What each symbol does to the units:
z716 i z863
z716 m z957
z716 d z115
z716 x z212
z716 g z288
z716 c z842
z322 i z508
z322 m z115
z322 d z98
z322 x z47
z322 g z716
z322 c z722
z470 i z379
z470 m z997
z470 d z288
z470 x z271
z470 g z351
z470 c z99
z51 i z661
z51 m z681
z51 d z806
z51 x z455
z51 g z969
z51 c z599
z992 i z672
z992 m z540
z992 d z160
z992 x z148
z992 g z65
z992 c z138
z672 i z939
z672 m z709
z672 d z138
z672 x z65
z672 g z573
z672 c z621
z65 i z573
z65 m z280
z65 d z540
z65 x z966
z65 g z399
z65 c z709
z616 i z884
z616 m z120
z616 d z405
z616 x z508
z616 g z515
z616 c z47
z863 i z378
z863 m z104
z863 d z842
z863 x z288
z863 g z99
z863 c z335
z706 i z75
z706 m z621
z706 d z441
z706 x z672
z706 g z939
z706 c z148
z115 i z842
z115 m z716
z115 d z322
z115 x z884
z115 g z957
z115 c z508
z261 d z820
z967 i z229
z967 m z929
z967 d z226
z967 x z661
z967 g z859
z967 c z455
z104 i z306
z104 m z99
z104 d z863
z104 x z470
z104 g z379
z104 c z378
z969 i z441
z969 m z730
z969 d z681
z969 x z160
z969 g z138
z969 c z988
z407 d z244
z407 c z261
z848 i z279
z848 m z820
z848 d z942
z848 x z244
z848 g z261
z848 c z24
z515 i z575
z515 m z335
z515 d z120
z515 x z863
z515 g z378
z515 c z212
z884 i z957
z884 m z212
z884 d z47
z884 x z515
z884 g z575
z884 c z716
z280 i z819
z280 m z399
z280 d z65
z280 x z942
z280 g z24
z280 c z573
z730 i z706
z730 m z138
z730 d z969
z730 x z992
z730 g z672
z730 c z441
z806 i z599
z806 m z51
z806 d z271
z806 x z224
z806 g z681
z806 c z351
z608 i z540
z608 m z148
z608 d z859
z608 x z706
z608 g z75
z608 c z992
z120 i z212
z120 m z515
z120 d z616
z120 x z842
z120 g z335
z120 c z884
z75 i z280
z75 m z966
z75 d z148
z75 x z939
z75 g z942
z75 c z65
z939 i z942
z939 m z909
z939 d z621
z939 x z573
z939 g z35
z939 c z966
z379 i z224
z379 m z226
z379 d z99
z379 x z351
z379 g z967
z379 c z563
z722 i z120
z722 m z508
z722 d z758
z722 x z115
z722 g z842
z722 c z616
z563 i z51
z563 m z224
z563 d z306
z563 x z226
z563 g z455
z563 c z806
z61 i z997
z61 m z271
z61 d z575
z61 x z306
z61 g z806
z61 c z470
z405 i z47
z405 m z616
z405 d z260
z405 x z722
z405 g z120
z405 c z700
z441 i z148
z441 m z706
z441 d z988
z441 x z138
z441 g z621
z441 c z608
z24 i z718
z24 m z279
z24 d z399
z24 x z820
z24 c z539
z647 i z98
z647 m z658
z647 x z260
z647 g z700
z647 c z887
z212 i z288
z212 m z575
z212 d z884
z212 x z335
z212 g z61
z212 c z957
z909 i z848
z909 m z35
z909 d z939
z909 x z819
z909 g z244
z909 c z942
z335 i z61
z335 m z378
z335 d z515
z335 x z104
z335 g z306
z335 c z575
z288 i z99
z288 m z470
z288 d z957
z288 x z61
z288 g z997
z288 c z104
z351 i z967
z351 m z599
z351 d z997
z351 x z51
z351 g z661
z351 c z226
z988 i z608
z988 m z441
z988 d z661
z988 x z730
z988 g z706
z988 c z859
z758 i z616
z758 m z722
z758 d z964
z758 x z322
z758 g z508
z758 c z405
z540 i z709
z540 m z65
z540 d z992
z540 x z75
z540 g z280
z540 c z672
z709 i z909
z709 m z573
z709 d z672
z709 x z280
z709 g z819
z709 c z939
z47 i z716
z47 m z884
z47 d z700
z47 x z120
z47 g z212
z47 c z115
z224 i z681
z224 m z455
z224 d z563
z224 x z967
z224 g z229
z224 c z51
z138 i z621
z138 m z672
z138 d z730
z138 x z540
z138 g z709
z138 c z706
z148 i z65
z148 m z75
z148 d z608
z148 x z621
z148 g z966
z148 c z540
z966 i z399
z966 m z942
z966 d z75
z966 x z909
z966 g z848
z966 c z280
z306 i z806
z306 m z563
z306 d z378
z306 x z379
z306 g z224
z306 c z271
z700 i z115
z700 m z47
z700 d z658
z700 x z616
z700 g z884
z700 c z322
z929 i z160
z929 m z859
z929 d z967
z929 x z988
z929 g z608
z929 c z229
z819 i z244
z819 m z539
z819 d z573
z819 x z24
z819 g z718
z819 c z35
z160 i z138
z160 m z992
z160 d z229
z160 x z608
z160 g z540
z160 c z730
z271 i z351
z271 m z806
z271 d z61
z271 x z563
z271 g z51
z271 c z997
z98 i z722
z98 m z322
z98 d z887
z98 x z700
z98 g z115
z98 c z758
z599 i z929
z599 m z661
z599 d z351
z599 x z681
z599 g z988
z599 c z967
z964 i z405
z964 m z758
z964 x z98
z964 g z722
z964 c z260
z229 i z730
z229 m z160
z229 d z455
z229 x z859
z229 g z992
z229 c z969
z35 i z820
z35 m z244
z35 d z909
z35 x z539
z35 g z407
z35 c z848
z859 i z992
z859 m z608
z859 d z929
z859 x z441
z859 g z148
z859 c z160
z260 i z700
z260 m z405
z260 x z758
z260 g z616
z260 c z658
z539 i z407
z539 m z718
z539 d z819
z539 x z279
z539 c z244
z99 i z563
z99 m z379
z99 d z104
z99 x z997
z99 g z226
z99 c z306
z455 i z969
z455 m z229
z455 d z224
z455 x z929
z455 g z160
z455 c z681
z621 i z966
z621 m z939
z621 d z706
z621 x z709
z621 g z909
z621 c z75
z244 i z261
z244 m z407
z244 d z35
z244 x z718
z244 c z820
z997 i z226
z997 m z351
z997 d z470
z997 x z806
z997 g z599
z997 c z379
z573 i z35
z573 m z819
z573 d z709
z573 x z399
z573 g z539
z573 c z909
z575 i z470
z575 m z61
z575 d z212
z575 x z378
z575 g z271
z575 c z288
z887 i z758
z887 m z98
z887 x z658
z887 g z322
z887 c z964
z957 i z104
z957 m z288
z957 d z716
z957 x z575
z957 g z470
z957 c z863
z820 m z261
z820 d z848
z820 x z407
z820 c z279
z842 i z335
z842 m z863
z842 d z508
z842 x z957
z842 g z104
z842 c z515
z661 i z859
z661 m z988
z661 d z599
z661 x z969
z661 g z441
z661 c z929
z658 i z322
z658 m z700
z658 d z647
z658 x z405
z658 g z47
z658 c z98
z279 d z24
z279 x z261
z279 c z718
z378 i z271
z378 m z306
z378 d z335
z378 x z99
z378 g z563
z378 c z61
z681 i z988
z681 m z969
z681 d z51
z681 x z229
z681 g z730
z681 c z661
z942 i z24
z942 m z848
z942 d z966
z942 x z35
z942 g z820
z942 c z399
z508 i z515
z508 m z842
z508 d z722
z508 x z716
z508 g z863
z508 c z120
z399 i z539
z399 m z24
z399 d z280
z399 x z848
z399 g z279
z399 c z819
z718 d z539
z718 c z407
z226 i z455
z226 m z967
z226 d z379
z226 x z599
z226 g z929
z226 c z224

The rows follow the links: the fewer symbols apart two units are, the more alike their rows tend to be.

Each row is also shifted at random along 8 hidden directions that mean nothing.

Name the unit of each row.
-162 -29 -5 -34 +51 +49 +176 -28 +63 -2 -56 +32 -168 -71 +19 +26 -41 -45 -3 -30 +24 -16 +13 -145 -168 -4 +60 +41 -32 -68 +5 +5 -77 +34 +22 -31 +62 -64 +21 +46 +32 +44 +90 -13 +63 -50 +33 -8 +49: z441
-304 -2 -13 +1 -26 -24 +33 +34 +7 -6 -6 +32 -102 -14 -8 -135 +139 +43 -63 -9 -19 +40 -113 +50 -119 +4 -28 -29 -14 +25 +9 -5 -24 +2 +74 +43 -15 +31 -26 -8 +137 -1 -7 +7 -16 +18 -26 +31 -14: z120
-23 -1 -17 +5 -13 +49 +226 -20 +91 +3 -44 0 -52 -122 +37 +184 -95 +15 -41 +8 +43 -40 -47 -198 +107 -17 +24 +26 -62 -252 -87 +17 -107 +52 +44 -93 +15 -62 -17 +156 +133 -16 +86 -19 +44 -105 +54 +76 -26: z280
+185 +35 -7 +30 +61 +18 +61 -34 +17 +40 -11 +17 -239 +137 +32 -78 -67 -22 +53 +40 +1 -14 +11 -20 -324 +3 -8 +74 -14 +15 -102 -70 -39 +29 -8 -3 +56 -22 +8 +75 -117 +30 -62 +34 +10 -16 +62 +18 -85: z819
+65 -39 +6 +21 -30 -8 -116 +12 -14 +12 -34 +3 +109 -74 -34 -7 +107 +22 -22 -35 -64 +23 -35 +102 +110 +28 -7 -25 +27 -38 +73 0 -14 -3 +6 +10 -11 -15 0 -40 +84 +33 -4 -54 +6 +23 -44 +78 +52: z806
+9 +10 -1 +16 +21 +39 +28 -37 0 +19 -12 -11 -47 -4 +31 +38 -74 -1 +30 -3 +21 -40 +29 -20 -70 -30 +7 +33 -35 +2 -30 +11 +9 +28 -8 -35 +40 -35 +2 -12 +0 +11 +24 -12 +42 -52 +27 -13 -19: z966
-87 -32 +6 -52 +11 +24 -49 -81 -27 -9 +64 +20 +94 -46 -42 +125 -158 -39 +119 +57 -48 +44 +27 +81 +30 -7 -26 +97 +97 +46 -15 -69 -106 -13 -138 +36 -4 -39 -42 -128 +13 +13 -41 -11 +5 -44 -20 -83 -35: z306
-64 +21 -6 +4 -19 +33 +52 -33 -6 +17 +34 -19 +73 -25 +34 +78 -91 +41 +20 +5 +48 -48 -21 -41 +145 -58 -17 +24 -45 -18 -57 +34 +1 +27 +8 -51 +2 -21 -13 +16 +73 -32 +26 -8 +36 -79 +24 -32 -59: z244
-50 -20 -2 +104 +1 +32 -125 -48 -7 +37 -13 -5 +101 +6 -9 +23 +0 +46 +30 -24 -71 +0 -63 +66 +144 +1 -32 +54 +27 -135 -47 -49 -6 +24 -3 -35 +34 -61 +28 +96 +45 +70 -44 -52 +54 -27 +9 +169 -57: z969
+0 +8 -8 -44 -28 -20 +110 +37 +51 -30 -17 +7 -52 -32 -3 +44 +3 -11 -43 +43 +4 +35 -20 -53 -4 +19 +7 -22 +2 -87 -21 -12 -110 -7 +9 +7 -45 +34 -40 +49 +15 -48 -6 +28 -55 +13 +5 +4 0: z758
+22 +10 +10 -27 +30 -5 +63 -1 +44 -72 -38 -15 -151 -23 -3 +173 -152 -105 +22 +89 -12 +43 +136 -37 -235 +39 +38 +19 +52 -78 -29 -56 -70 -25 -106 +22 -7 +22 -53 -47 -155 -26 -11 +46 -68 +15 +17 -26 +26: z700
+39 -48 -9 -48 +15 -17 +126 -4 +14 +7 +42 +57 -30 -111 -36 +17 +41 -4 -26 -36 +24 -6 -75 -142 +28 +40 -1 -12 +10 +23 +33 +19 +73 0 +42 +19 +0 -47 +12 -10 +184 +21 +97 -10 +42 -35 -27 -47 +35: z967
+251 -7 -5 +65 +26 +3 -74 -48 -37 +56 +29 +22 -48 +22 -13 -23 -2 +27 +47 -1 -40 -17 -54 +55 -100 +27 -55 +48 +21 +34 -45 -49 +88 +21 -9 +10 +37 -58 +3 -19 +77 +55 -30 -23 +45 -38 -2 +53 -65: z730
+38 -16 -11 +75 +40 +9 -2 -47 -5 +46 +8 +44 -150 +4 -10 -44 +18 +23 +20 -9 -41 -4 -92 0 -197 +35 -45 +56 +14 -17 -61 -61 +73 +29 +23 +12 +55 -69 +7 +28 +119 +75 -4 -16 +56 -46 +7 +91 -66: z988
+52 -32 -5 -63 +14 -33 +17 -23 -31 +7 +110 +54 +72 +3 -58 -27 -7 -9 +47 +8 -3 +30 -61 -35 +92 +29 -35 +30 +73 +117 +7 -31 +35 -29 -29 +58 -28 -13 +10 -38 +66 +6 -7 +19 +0 +2 -32 -97 -25: z271
+112 +26 -9 +32 -29 +20 +42 +14 +30 +24 -36 -27 +32 +11 +36 +20 +8 +43 -36 -8 +23 -36 -29 -39 +128 -26 +3 -13 -62 -120 -46 +26 -50 +29 +54 -65 -3 -1 +6 +120 +12 -23 -1 -12 +8 -25 +36 +76 -29: z820
-164 -23 +23 -71 -9 +25 -62 +9 +27 -63 -62 -36 +139 -34 -13 +100 -70 -81 +34 +18 -35 +51 +152 +66 +111 -19 +78 +5 +51 -62 +88 -2 -200 -30 -108 -2 -21 +30 -5 -50 -202 -13 -23 -14 -46 +61 -9 -36 +111: z957
-141 -53 -1 -57 +5 -27 +98 +54 +32 -23 -13 +40 +25 -84 -31 -74 +155 -13 -88 -89 +30 +7 -43 -151 +118 +34 +55 -74 -10 -2 +114 +65 +57 -20 +88 +12 -10 -1 +60 +50 +81 +22 +110 -9 +20 +44 -34 -18 +124: z351
+4 -1 0 -6 -42 -62 -31 +38 -46 -29 +63 +2 +52 -82 -28 +35 +61 +27 -55 +5 +20 +6 -36 +16 +56 +31 -44 -80 +13 +103 +40 +43 +184 -35 +19 +49 -57 +42 -42 -133 +154 -46 +45 +15 -36 +6 -63 -62 +15: z115
+9 +8 +9 -8 -49 +39 -15 +55 +26 +12 -131 -56 +70 -60 +55 -36 +113 +28 -76 -69 +22 -47 +55 +52 +95 -55 +69 -78 -111 -64 +102 +109 -102 +35 +70 -75 +10 +20 +13 0 -22 -18 +52 -60 +17 +16 +7 +40 +117: z848
-197 -20 +14 -28 +53 +55 +37 +19 +59 -8 -125 -13 -52 +42 +30 -106 +54 -62 -16 -84 +11 -14 +107 -67 -64 -30 +124 -3 -48 -62 +92 +40 -122 +15 +29 -46 +68 -13 +91 +105 -212 +60 +42 -23 +39 +59 +38 +31 +136: z992
-287 -11 -8 -88 -12 -10 +173 +19 +58 -51 +42 +24 +45 -30 -19 +52 -42 -24 -23 +19 +40 +37 -32 -161 +178 -8 +28 +1 +21 -73 -17 +3 -109 -23 +6 +5 -46 +24 0 +102 +6 -45 +28 +41 -29 +4 +7 -57 +4: z508
-29 +24 +2 +38 +18 +10 +33 -33 -20 -16 +61 -30 +57 -11 +24 +153 -155 -1 +20 +8 +73 -63 +48 -126 +124 -26 -6 +6 -17 +0 -66 +37 +185 -5 -20 -41 +10 -18 +12 +11 -4 -27 +61 +22 +28 -63 +24 -47 -43: z539
+71 +5 +11 -41 -28 -47 -101 +30 -62 -33 +47 -20 +102 -28 -22 +24 +10 -13 +2 +19 +12 +13 +63 +92 +33 +8 -18 -61 +29 +167 +75 +38 +112 -45 -46 +53 -51 +58 -35 -193 -10 -51 +3 +15 -52 +39 -56 -122 +45: z722
+15 -6 +15 -26 -23 -16 -97 +40 +2 -38 -50 -28 +73 -2 -16 +11 +35 -35 -12 +13 -40 +43 +82 +103 +28 +12 +31 -39 +32 -13 +74 0 -82 -29 -46 +21 -33 +50 -14 -56 -124 -17 -40 -3 -60 +74 -25 +4 +76: z884
-94 -19 -8 -88 +1 +57 +129 -40 +11 +47 -16 +33 -55 -72 +25 -57 +2 +14 +29 -31 +30 -29 -38 -7 -84 -58 +19 +45 -60 +82 +36 +39 -152 +52 +28 -22 +38 -51 -12 -72 +132 +10 +61 -40 +72 -76 +10 -103 +23: z148

From each start, follow one symbol. Which unit do you reach?
Answers are names.
+198 -26 +4 +25 +1 +2 -150 -21 -34 +52 +3 +15 +94 +49 -31 -101 +76 +24 +47 -24 -72 +19 -44 +131 +60 +17 -27 +34 +43 +29 +29 -42 -43 +4 -15 +18 +13 -29 +29 +1 -7 +58 -72 -42 +21 +29 -18 +62 -10
i z969
-147 -21 +9 -43 +12 -48 +47 +62 +17 -68 -1 +5 -7 -32 -27 -5 +61 -51 -68 -29 +32 +25 +49 -111 +21 +40 +51 -79 +19 +23 +86 +42 +103 -50 +20 +37 -31 +49 +28 -7 -55 -15 +67 +35 -42 +74 -30 -49 +105
i z288
+15 -50 -2 -126 -1 -2 +86 -22 -16 +10 +25 +63 -81 -138 -34 -16 +28 -27 +27 +4 -7 +27 -32 +39 -187 +13 -7 +19 +21 +168 +88 +6 -82 +7 -27 +63 -3 -30 -54 -221 +187 +3 +60 -25 +21 -39 -52 -161 +59
x z351
-134 -4 -13 -37 +4 -21 +77 -33 +4 -15 +100 +44 -8 +19 -37 +35 -83 -5 +44 +61 -4 +47 -73 -51 +28 +14 -49 +58 +69 +14 -83 -67 -37 -20 -39 +44 -33 0 -30 +24 +57 -19 -39 +47 -24 -24 -2 -48 -96
g z104
-57 -35 +13 +47 +29 -9 -122 -15 -30 -22 +19 -7 +121 -17 -35 +54 -11 -25 +15 -40 -25 +3 +44 -17 +135 +32 +12 -7 +58 -8 +44 -2 +155 -33 -36 +9 +14 -23 +51 -7 -45 +52 +24 -16 +24 +28 -28 +37 +47
g z969
-127 -12 +7 -67 +28 +48 +93 -21 +14 -3 -19 -6 +20 -42 +29 +30 -66 -37 +22 -42 +63 -46 +78 -97 +29 -51 +67 +13 -45 +44 +52 +65 -34 +16 -5 -41 +39 -30 +34 -28 -43 +4 +88 -16 +54 -33 +20 -107 +74
d z706
+73 -43 +21 -23 +40 +13 -38 -12 +22 -44 -34 -13 +85 -47 -31 +142 -84 -92 +34 -9 -25 +18 +134 -60 +88 +36 +68 +10 +67 -81 +64 -14 -16 -30 -92 -7 +11 -24 +36 -1 -153 +35 +31 -15 -3 +35 -5 +3 +103
x z967
+54 -8 +5 -6 +23 +11 -22 +1 -17 +30 -2 +3 +45 +41 +9 -101 +56 +6 +4 -63 +25 -37 +12 -28 +56 -18 +27 -12 -32 +72 +51 +43 +53 +6 +37 -17 +31 -15 +64 +22 -42 +31 +27 -18 +44 +17 +5 -24 +41
i z75
-170 -11 +11 +19 +36 +106 -86 -85 +30 +20 -83 -31 +67 +60 +26 +49 -148 -40 +119 +8 -69 +11 +98 +103 +20 -62 +53 +132 +22 -139 -29 -68 -281 +38 -105 -63 +73 -64 +27 +72 -211 +69 -82 -51 +48 -21 +59 +82 -9
x z706
-80 -17 -1 +116 +48 -23 -151 -7 -24 +20 -5 +27 -80 +106 -32 -155 +110 +12 +2 -34 -80 +32 -61 +66 -137 +56 -30 +20 +52 -8 -15 -78 +130 -13 +26 +42 +43 -19 +59 +77 -37 +99 -66 -2 +18 +60 -11 +155 -32
m z967
-39 -45 +6 -150 +9 +32 +28 -23 +13 +13 -1 +39 +78 +1 -33 -85 +3 -51 +79 -4 -28 +50 +25 +62 +29 -25 +43 +61 +44 +89 +91 -21 -287 -2 -63 +31 -2 -13 +10 -60 -75 +17 -33 -23 +4 +28 -10 -124 +67
c z806
+62 -36 +8 -173 +66 -7 +147 +40 +72 -28 -46 +55 -130 +93 -34 -166 +48 -130 +24 -6 +0 +68 +91 -100 -185 +34 +110 +21 +46 +57 +100 -34 -259 -28 -30 +54 +2 +28 +57 +67 -271 +24 -21 +43 -47 +120 +18 -117 +129
g z226
+187 +1 +7 -2 +29 -59 +29 +49 +36 -58 +3 +4 -55 +49 -36 +51 -9 -71 -35 +35 -3 +42 +60 -116 -22 +82 +27 -37 +64 -77 -9 -41 +61 -52 -26 +35 -38 +44 +18 +94 -161 -12 -18 +60 -79 +85 +1 +29 +31
i z863
-148 +1 +7 +4 +7 -50 +33 +48 +12 -79 +19 -15 +7 -28 -16 +84 -11 -42 -63 +1 +39 +12 +57 -129 +62 +38 +29 -74 +24 -26 +22 +30 +165 -51 +4 +21 -36 +51 +13 +16 -55 -33 +58 +49 -49 +49 -19 -20 +54
c z47
+207 0 -4 -14 -2 +31 +84 +8 +41 +33 -78 +1 -90 -39 +31 -6 +34 +0 -26 -20 +9 -31 +5 -31 -88 -6 +32 -4 -62 -67 +14 +23 -99 +42 +39 -44 +29 -29 -1 +35 +23 +9 +35 -31 +27 -25 +27 +30 +37
x z966
